Each name stands for a flat space through zero: a line, a plane or more. A row that begins with a name and a colon came from that space; any other row is followed by the name of the space it lies nearest, among the names in its block.
misovmupi: -366; -74; 185; -55; -50; -80; 113; 76; 210; 133; -266; -213; -13; -45; 107; -99; 83; -79; 42; -38; -23; 53; 39; 252; 170; -16
misovmupi: -216; -90; 199; -162; 157; -120; 19; -46; 63; 92; -134; -24; -36; 64; 10; 42; -106; -157; 61; -160; -80; -113; -30; 83; 20; -31
ronusak: 218; 153; -227; 61; -147; 21; 58; -289; -200; 61; -18; -37; 79; 278; 4; 61; -55; -102; 82; 59; -106; -140; 139; -145; 42; -51
pokultinu: -413; -405; -161; 30; -35; -133; 356; -152; 138; -67; 155; -24; 51; -136; -113; -193; 309; 424; -15; 163; 141; -7; 274; -47; 272; 153
tipifdelo: 70; -6; -42; -4; -58; -87; 83; 163; 112; 148; 26; -158; -12; -7; -126; 115; -34; 21; 72; 45; 212; 17; 12; 21; -14; -73
rigasgeba: 69; 31; -12; 36; -16; -80; 83; 177; -56; -38; 9; -128; -126; -18; 45; 103; -31; 78; -81; 171; -96; -75; 7; -38; 67; -10
gobakdofo: 42; 18; 81; -5; -156; 120; 142; 111; -122; 120; 49; 37; -102; 18; -67; 53; 33; 120; -17; 20; 74; -104; -50; 13; 72; -65
114; -106; 33; -102; 110; 119; -26; -201; -89; 54; -167; 259; 111; 65; 177; -98; -29; -18; 119; -187; -53; -11; -157; 0; -226; -77	rigasgeba
-159; 108; -50; 236; -18; 39; -117; -119; 27; -197; 78; 77; 12; -93; 49; 3; 119; 138; -65; -86; 63; 191; 48; -189; 90; 76	misovmupi
rigasgeba: 9; -37; -37; 13; -14; -57; 32; 29; -77; 7; -35; 42; -62; 53; 99; -10; -26; 29; -25; 42; -63; -107; -69; -30; -45; -7
ronusak: -127; -30; 365; 168; -18; -30; 193; -95; -235; -142; -53; -152; 213; -106; 80; -140; -174; 230; 214; -70; -71; -102; -13; 67; -82; -208
folgir: 393; -92; -48; -32; 21; -138; -13; 249; -485; 69; -93; 176; 11; 152; -30; 345; -7; 97; 279; 30; 292; 288; -400; 274; -92; -158
-25; -32; -16; 93; -73; 0; 153; 94; -176; 55; -7; -18; -146; 160; -31; 33; -49; -115; -27; 10; 244; 30; -64; 0; 41; -148	gobakdofo
314; 255; -231; 73; -274; 60; 152; 29; -2; 25; -35; -59; 394; -78; -64; -23; 123; 85; -147; 105; -33; 169; 147; 5; 222; -46	misovmupi
pokultinu: -548; -254; -216; 100; -79; -26; 284; -125; 42; -87; 183; 48; 163; -158; -116; -87; 262; 323; 20; -40; 209; -93; 253; 22; 146; 116
245; -9; 55; -145; 26; -54; -22; -56; 142; 184; 80; 143; -216; 181; 33; -72; -112; -22; -172; 95; -83; 189; 4; 34; 126; -107	pokultinu
-16; 56; 122; -96; -80; -77; 252; -137; 29; 265; 169; 348; -358; 343; 136; -223; -5; -227; -241; -375; 157; 266; -139; -38; 4; -90	pokultinu
folgir: 2; 15; 44; 375; 185; -87; 82; -25; -90; -261; -261; 234; -137; -210; -109; -146; 157; -193; -61; -52; 408; -33; 49; -149; -112; 28
-104; -1; 39; -118; -70; 82; -47; -132; 215; -2; 33; -99; -32; -26; 109; -40; -3; 65; -87; 69; -235; -122; 98; 64; 14; 34	folgir
mufitbanem: 115; -7; 1; -38; 127; -149; -61; -82; -69; 37; 115; -181; -63; -35; -40; 67; 29; 18; -68; 22; 82; 14; -11; -56; 123; 84
-375; 159; -127; 204; 139; 152; -41; 36; -189; -99; -19; -6; 191; -67; -83; 54; 42; -201; 54; -213; 165; -166; -5; 40; 57; 111	pokultinu
pogifdutal: -159; 142; -339; -50; 127; -80; -398; 320; -197; 297; 15; 137; -128; -111; -39; -43; 182; 63; 193; -307; 144; -89; -148; -152; 82; 23
-155; -127; -64; -21; 92; 201; -154; -338; 264; -13; 74; 260; 293; 22; -326; -179; 14; -333; 263; -224; 367; 354; 75; 50; 58; 47	rigasgeba
-129; -246; -55; -32; 36; -120; 100; -122; 151; -105; 124; -33; -25; -54; -42; -78; 101; 269; -60; 223; 10; 74; 129; 26; 148; 88	pokultinu
-15; 156; -61; -59; -134; 215; 122; 186; -10; 124; -30; -43; 29; 128; 105; 257; 34; 113; -49; 37; 1; -130; -171; 34; 31; -61	gobakdofo
-29; -136; 101; -39; -112; -10; -146; -340; 134; 65; 107; -102; 56; -230; 243; -103; 28; 221; -315; 176; -326; -250; 150; 74; -113; 314	folgir
-23; -97; -21; -165; -181; -58; -118; 158; 15; 58; 124; -144; 228; 126; 254; -130; -29; 17; 53; 121; 19; -102; -111; 84; -64; -43	folgir
-211; 101; 266; 139; -171; -8; 49; 98; -136; -163; 120; -134; 39; 119; 181; -362; -164; 187; 3; 268; -187; 275; -239; 136; -162; -165	ronusak
-88; -34; -111; 218; 315; -210; 27; -411; 51; 71; 138; 148; 209; -65; -22; 216; -47; -98; -206; -123; -12; 0; 141; -34; 88; 22	misovmupi
mufitbanem: 443; -40; -31; -231; 499; -626; -182; -134; -279; 203; 404; -727; -111; -29; -12; 362; 179; 88; -226; 145; 250; 184; -112; -145; 357; 348
28; 20; -103; 93; 29; -119; 35; 233; -154; -70; -121; 130; -19; 36; -14; -44; 174; -149; 96; -62; 402; 61; -151; -37; -70; -154	folgir
-169; 52; -134; -33; 260; -83; 114; -102; -5; 4; 339; 264; -258; 149; -12; -191; -2; -165; -424; -61; 165; 145; -8; 164; 297; 22	pokultinu
171; -38; 45; 73; 37; 233; -20; -160; -107; -10; 20; 115; -25; 2; 86; 80; -70; -94; 79; -176; 57; 32; -101; -95; 72; 2	rigasgeba
-245; 130; -211; 240; 146; 138; -168; 103; -201; -160; -98; -182; 318; -208; -163; 176; 108; -105; 185; -92; 68; -328; -5; 79; 28; 105	pokultinu
-491; 81; -173; 214; 159; 119; 13; -15; -127; -86; 61; 22; 150; -152; -152; 34; 121; -133; -17; -237; 285; -151; 15; 78; 82; 110	pokultinu
-35; 7; 15; 106; -75; 27; 1; -42; 82; -19; 167; -6; 15; -25; -177; 15; -19; -103; 26; -21; 152; 77; 87; -6; 158; 87	rigasgeba
74; -23; 155; -77; 157; 203; -152; 180; 93; -105; -355; -38; 126; -72; 217; 37; -162; 19; 57; -108; -158; -152; -223; -179; 235; -65	gobakdofo
296; -22; -31; -146; 326; -369; -109; -71; -205; 126; 221; -431; -85; -54; -35; 201; 57; 91; -108; 124; 139; 99; -51; -110; 235; 176	mufitbanem
200; -20; 6; -119; 198; -265; -92; -81; -120; 71; 174; -304; -23; -2; 23; 116; 124; 91; -106; 84; 77; 127; -2; 2; 135; 164	mufitbanem
-197; -359; 56; 206; 257; -158; -217; -327; 192; 253; -209; 51; -319; 7; 118; 89; 165; -159; 69; 295; 160; -138; 74; 374; 89; 80	misovmupi

Each name stands for a flat space through zero: a line, a plane or more. A row that begins with a name and a colon came from that space; any other row is followed by the name of the space it lies nearest, among the names in its block.
tupe-beb: -220; 101; -31; 16; -85; -2; 20; 80; -197; 20; -101; -42; 183; -2; 73; -19; -220; 113; 190; 81; -123; 200; -5; 64; -86; 54
zabuz-nipun: -13; -100; -119; -42; 74; -64; 97; 74; -30; -57; -64; 67; -49; -127; 54; -11; -104; -37; -12; 41; -54; 105; -150; -12; -103; 79
damuz-lavun: -7; -32; 85; 8; 78; -16; 125; -154; 47; 167; 93; -125; 157; -34; 41; -103; -12; -144; 14; -54; 77; -13; -72; 63; 53; -5
siso-mov: 168; 72; -95; 220; -213; -27; 5; -40; -77; -9; 98; -167; -105; 188; 166; 59; -54; 115; -162; 164; -41; -370; 73; 60; -217; -37
vez-zulam: -192; 56; -188; 350; -100; 51; -66; -23; 136; 116; -130; -108; -277; -84; -38; 162; -195; -1; 184; 209; 278; -172; 30; -117; 113; -56
-154; 28; -60; 122; -136; 66; -34; 89; -103; 34; -74; -28; 106; 76; 10; -33; -128; 128; 79; 51; -136; 44; -85; 80; -16; 92	tupe-beb
332; -89; 161; -197; 169; -135; 40; -138; 162; -70; 113; 74; -308; -123; -17; 164; 203; -240; -110; -84; 183; -136; 154; -156; 28; -168	tupe-beb
60; -81; -232; 143; -252; -4; -262; 161; -43; -76; 170; 150; -39; 163; 77; -184; -34; 165; 72; 41; -174; -79; 29; 87; -299; -151	siso-mov
27; -70; -51; -34; 30; -53; 99; 96; 13; -23; -73; -8; 3; -65; 15; 15; -89; -7; -7; -36; -44; 12; -111; 41; -12; 18	zabuz-nipun
-163; -46; -88; -100; -145; -88; -161; 96; -10; -5; 36; 138; 24; 4; -38; -177; -88; 81; 92; -7; -141; 219; -10; 12; -62; -68	siso-mov
-72; 142; 182; 263; 200; 319; 2; 29; 92; -47; -185; -256; -81; -43; -33; 42; -110; -323; -188; 68; 137; 152; -52; -248; 365; 51	siso-mov
vez-zulam: 157; -129; 1; -255; -104; 55; 56; 1; 124; -68; 183; -14; 151; -120; -165; -173; 190; -78; -73; -122; -311; 125; -58; -15; -28; 77
8; -461; -349; -216; 475; -390; 478; 425; -46; -273; -227; 199; -396; -517; 200; 25; -448; -337; 74; 109; -375; 209; -791; -36; -224; 259	zabuz-nipun
siso-mov: -81; 138; -8; 255; -86; 178; -178; 84; -102; -150; -130; -227; -56; 95; 134; 32; -291; -94; -341; 184; -116; 90; -45; -29; 98; 72
gaz-mil: -142; 180; -30; -85; -34; 96; -172; -108; -224; -5; -177; -119; 245; 4; 307; -96; 93; 20; -130; 206; 48; -14; -125; 191; -136; -247
218; -125; 27; -58; 49; 97; -4; -37; 126; 300; 192; -244; 65; 47; -251; -108; -240; -191; -191; -127; -8; 171; 132; -99; 270; 41	gaz-mil
314; -183; 343; -181; 76; -24; 215; -184; -262; -67; 1; 144; 93; -12; 121; -83; 139; 50; 108; -261; 23; -73; -31; -67; -147; 12	vez-zulam
59; 82; 272; -265; 116; -321; 107; 4; 6; -16; -63; 25; -28; -291; 144; 124; -218; -183; 105; 138; 42; 127; 194; -196; -137; -40	tupe-beb
255; -77; 122; -103; 103; -51; 17; -158; 111; -28; 116; 37; -158; -26; -27; 176; 148; -178; -78; -25; 131; -161; 29; -81; 73; -110	tupe-beb
zadat-lib: -33; -260; 72; 17; -282; 320; -206; -4; -47; 149; 0; -137; -189; 152; -195; 56; 109; 47; 11; -107; 118; 149; -130; 168; 68; -39
-80; -156; 26; -84; 88; 20; -8; 13; 51; -52; 80; -48; 100; -83; -37; 38; -11; -124; 54; -108; -7; 41; -177; -86; -206; -62	damuz-lavun
20; -72; -77; -68; 59; -100; 111; 63; -18; -73; -18; -11; -60; -101; 64; -61; -117; -49; 32; 47; -69; 42; -174; -51; -41; 60	zabuz-nipun
80; 8; 129; -113; 96; -9; 203; -196; 70; 106; 12; -34; -38; -15; -33; 55; 148; 12; 48; -91; 199; -158; 47; 44; -11; 28	siso-mov
-100; 194; 88; -97; 9; -383; -35; 199; 0; 190; 20; -30; 52; 116; 314; 105; -141; 45; -148; -123; -126; 177; -116; 387; 140; -95	vez-zulam
18; 227; 172; 99; -260; 203; -229; -219; -7; 142; 171; -98; 209; 268; -84; -27; 233; 198; -37; -65; 247; -84; 414; 85; 136; -160	zabuz-nipun
gaz-mil: -40; 51; -6; 92; -183; -13; 237; -38; -8; 90; 139; 165; -10; -104; 82; 72; 84; 232; 130; 66; 9; -24; -202; 65; 42; -25
-254; 177; -5; -384; 325; 64; -110; 407; 20; -166; -2; -436; 164; -11; -93; 32; -9; -200; -256; -32; -57; 16; 53; 17; -86; -168	gaz-mil
zabuz-nipun: -7; -137; -68; -90; 162; -95; 137; 197; -47; -106; -111; 25; -78; -169; 95; -5; -136; -60; 36; 8; -90; 71; -265; -35; -80; 5
26; 221; -33; -87; 376; -36; -153; -91; -230; -302; -8; 172; 113; 299; -198; 43; 513; 227; -15; -134; 98; 17; 107; 72; 31; 20	vez-zulam
42; -152; -48; 112; -55; 62; 126; 32; -40; 38; 101; -123; -42; 25; -188; -190; -186; 19; 32; -186; 164; 94; -220; 7; 157; -44	zadat-lib
damuz-lavun: -71; -56; 90; -8; 247; -187; 124; -30; 39; -90; 69; 128; -115; 205; -251; -197; 352; -3; 215; 130; 76; 188; -313; 15; -80; 123
87; 37; 72; -86; 98; -77; -25; 25; 22; -3; -11; -14; -26; -68; 30; 53; -31; -53; 6; 38; 16; -16; 77; -58; -31; -43	tupe-beb
57; -23; 40; -75; -24; 126; 42; -125; -30; 142; 9; -216; 270; -239; 23; 45; -241; -82; -166; -55; 48; -37; 90; 0; 5; -39	damuz-lavun
-23; 49; 86; 48; -146; 82; -65; -37; -35; 35; 98; 5; 56; 94; -29; -25; 42; 68; 6; -17; 81; -49; 135; 52; 58; -108	zabuz-nipun
44; -69; -119; 219; 9; 194; -49; -63; 52; 14; 49; 63; -75; 181; -117; -44; 229; 85; -56; -91; -17; -120; -72; 85; 151; 36	tupe-beb
1; 197; 162; 153; -256; 220; -205; -239; -2; 103; 166; -99; 144; 258; -97; -9; 199; 179; -10; -41; 220; -71; 364; 58; 110; -157	zabuz-nipun
-23; -78; 107; -16; 122; -112; 47; -105; 57; 24; 26; -118; 91; 4; -24; -55; 62; -78; 99; -50; 81; 55; -240; 94; -40; 3	damuz-lavun
4; -15; -96; 66; -15; 89; -39; 8; -4; -3; -9; 32; 14; 48; -45; -10; 7; 59; -27; 5; 36; -2; -58; 42; 40; 26	tupe-beb
21; -13; -43; 65; 58; -54; 84; -17; 43; -24; 47; -50; -35; 64; -95; -193; -149; 29; 48; -199; 112; 55; -109; -109; 79; -54	zadat-lib
-29; -134; -158; -100; -140; 107; -102; 76; 77; -44; -41; -51; 7; -122; 31; 162; -218; 9; -83; -161; -100; -97; 37; -142; -180; -107	damuz-lavun
